Here is a tiny trained network, its code and every weight. The questions are about switching its units off for an input and a class, where a switched-off unit gives its printed mean instead of its output.

import numpy as np


def w(rows, s, z=0):
    codes = np.array(rows[::2]) - 128.0
    scale = np.full(codes.shape[1], s)
    scale[-1] = z or s
    return codes * scale


def norm(h):
    return h / np.sqrt((h * h).mean(-1, keepdims=True) + 1e-5)


def f(y):
    return y / 2 * (1 + np.tanh(0.7978845608 * (y + 0.044715 * y**3)))


def log_softmax(a):
    a = a - a.max(-1, keepdims=True)
    return a - np.log(np.exp(a).sum(-1, keepdims=True))


def net(x, mask):
    res = np.array(x, float).reshape(1, 8) / 4 @ E
    u = 0
    for l in range(2):
        y = f(norm(res) @ A[l][:, :-1].T + A[l][:, -1])
        res = res + np.where(mask[u : u + 10], y, B[l][:, -1]) @ B[l][:, :-1]
        u += 10
    return log_softmax(norm(res)[-1] @ U[:, :-1].T + U[:, -1])


A, B = {}, {}
E = w([
[137,121,120,128,132,129,145],'x0',
[227,203,211,254,94,65,162],'x1',
[140,125,146,101,135,136,136],'x2',
[180,21,165,160,145,24,105],'x3',
[126,58,161,186,47,218,151],'x4',
[131,127,133,121,127,130,130],'x5',
[138,125,127,121,128,126,138],'x6',
[127,133,148,108,122,129,115],'x7',
],0.0032)
A[0] = w([
[191,41,114,144,116,52,63,237],'0.n0',
[121,1,209,175,93,67,138,250],'0.n1',
[71,210,38,44,205,248,156,36],'0.n2',
[179,18,187,159,149,156,120,55],'0.n3',
[155,128,183,105,155,7,150,155],'0.n4',
[207,223,157,141,139,86,92,114],'0.n5',
[61,12,121,103,56,210,110,57],'0.n6',
[56,107,45,155,149,210,127,104],'0.n7',
[135,9,80,78,212,20,51,75],'0.n8',
[164,141,210,182,82,182,185,98],'0.n9',
],0.0054,0.0016)
B[0] = w([
[106,81,136,85,102,116,38,210],'0.n0',
[145,172,124,90,171,54,103,227],'0.n1',
[138,117,140,133,107,67,133,252],'0.n2',
[109,138,121,171,86,77,61,166],'0.n3',
[113,131,152,65,94,128,115,197],'0.n4',
[112,152,58,125,179,147,188,201],'0.n5',
[185,223,86,134,202,121,168,215],'0.n6',
[128,123,132,107,147,127,112,183],'0.n7',
[150,150,106,45,60,254,128,251],'0.n8',
[92,60,175,128,115,191,124,194],'0.n9',
],0.0065,0.0046)
A[1] = w([
[162,151,102,90,156,72,93,37],'1.n0',
[134,115,83,50,172,141,99,124],'1.n1',
[120,136,168,191,83,175,126,130],'1.n2',
[146,103,79,69,151,77,105,250],'1.n3',
[179,166,180,90,135,108,67,207],'1.n4',
[166,38,133,125,105,117,2,163],'1.n5',
[162,230,54,118,232,193,197,152],'1.n6',
[172,199,120,84,110,158,46,49],'1.n7',
[111,105,106,74,62,93,157,74],'1.n8',
[160,135,115,86,130,161,171,141],'1.n9',
],0.0069,0.0012)
B[1] = w([
[185,184,85,132,205,165,92,176],'1.n0',
[172,117,159,199,166,191,137,198],'1.n1',
[135,122,85,51,161,215,106,142],'1.n2',
[182,186,107,167,176,205,159,200],'1.n3',
[71,113,113,187,175,175,147,176],'1.n4',
[63,110,123,124,79,109,237,178],'1.n5',
[69,46,183,109,45,53,108,255],'1.n6',
[160,111,126,191,171,65,190,185],'1.n7',
[131,156,111,254,183,112,117,149],'1.n8',
[95,150,170,212,92,25,89,165],'1.n9',
],0.0053,0.008)
U = w([
[185,171,50,153,244,94,111,23],'0',
[34,98,168,136,73,58,145,132],'1',
[133,84,115,74,105,253,117,249],'2',
],0.012,0.0018)

Each question gives the input, the list of numbers given to net, and the class t.
The units are the neurons (one row each of A and B). Each row of codes is followed by its name. A weight is (code - 128) times the scale printed after its matrix; where a second scale follows, it is the last column's (A, B and U).
mask holds one flag per neuron, layer by layer. A switched-off neuron (its flag False) gives its mean, the last column of its row in B, instead of its output. The means were averaged over made-up inputs and are rounded, as every weight is.
A unit's drop is (log p(t) with every unit on - log p(t) with that unit switched off) / (log p(t) with every unit on - log p(t) with every unit switched off).
The circuit of an input: a set's keep is (log p(t) with only the set's units on - log p(t) with every unit switched off) / (log p(t) with every unit on - log p(t) with every unit switched off). Starting from the 12 units with the biggest drops (on a tie, the unit counted first), units are removed one at a time, each time the one whose removal leaves the highest keep (on an exact tie, the one counted first), for as long as the keep stays at least 0.8.
circuit, biggest first: the units of the circuit, biggest drop first
k most important neurons: the k neurons with the biggest drops, biggest first
k most important neurons of layer l: the k neurons of layer l with the biggest drops, biggest first
drop of u: that unit's drop, to one decimal
input [-1,-8,-2,8,5,-6,8,6], class 0: circuit, biggest first => (0.n6)
input [-3,-5,-5,-1,1,-2,5,-1], class 1: circuit, biggest first => (1.n6 0.n6)
input [-5,-8,-5,-5,1,0,0,-3], class 1: 2 most important neurons of layer 0 => (0.n0 0.n6)
input [7,-8,-1,-1,-5,2,2,8], class 0: 2 most important neurons of layer 0 => (0.n2 0.n9)
input [-8,-1,5,-7,7,2,-8,3], class 1: 3 most important neurons of layer 0 => (0.n6 0.n8 0.n0)
input [-4,7,-4,-1,-8,-2,8,-3], class 1: 3 most important neurons => (0.n5 1.n6 0.n1)
input [-6,7,7,-2,2,8,-6,-4], class 2: 2 most important neurons => (0.n9 0.n6)
input [7,-6,7,-5,-1,0,-4,7], class 0: 3 most important neurons => (0.n2 0.n5 0.n8)
input [-4,2,-8,6,0,3,-7,4], class 0: 2 most important neurons of layer 1 => (1.n6 1.n0)
input [-1,-2,-1,6,6,5,0,5], class 0: 2 most important neurons of layer 0 => (0.n1 0.n6)
input [4,3,-4,-1,1,-4,6,-1], class 2: 2 most important neurons of layer 1 => (1.n6 1.n2)
input [4,-7,-8,3,-3,0,-5,-1], class 2: 2 most important neurons => (0.n8 0.n1)
input [-4,-6,7,-1,-4,-5,6,6], class 0: 2 most important neurons => (0.n2 0.n9)
input [4,-6,2,6,7,4,-6,3], class 0: most important neuron => (0.n6)
input [3,-5,3,4,-8,8,-1,-8], class 2: drop of 0.n8 => 0.7
input [-1,-7,5,-8,-8,5,5,6], class 0: drop of 0.n2 => 0.2
input [3,-5,8,5,3,1,7,2], class 0: drop of 0.n1 => 0.0
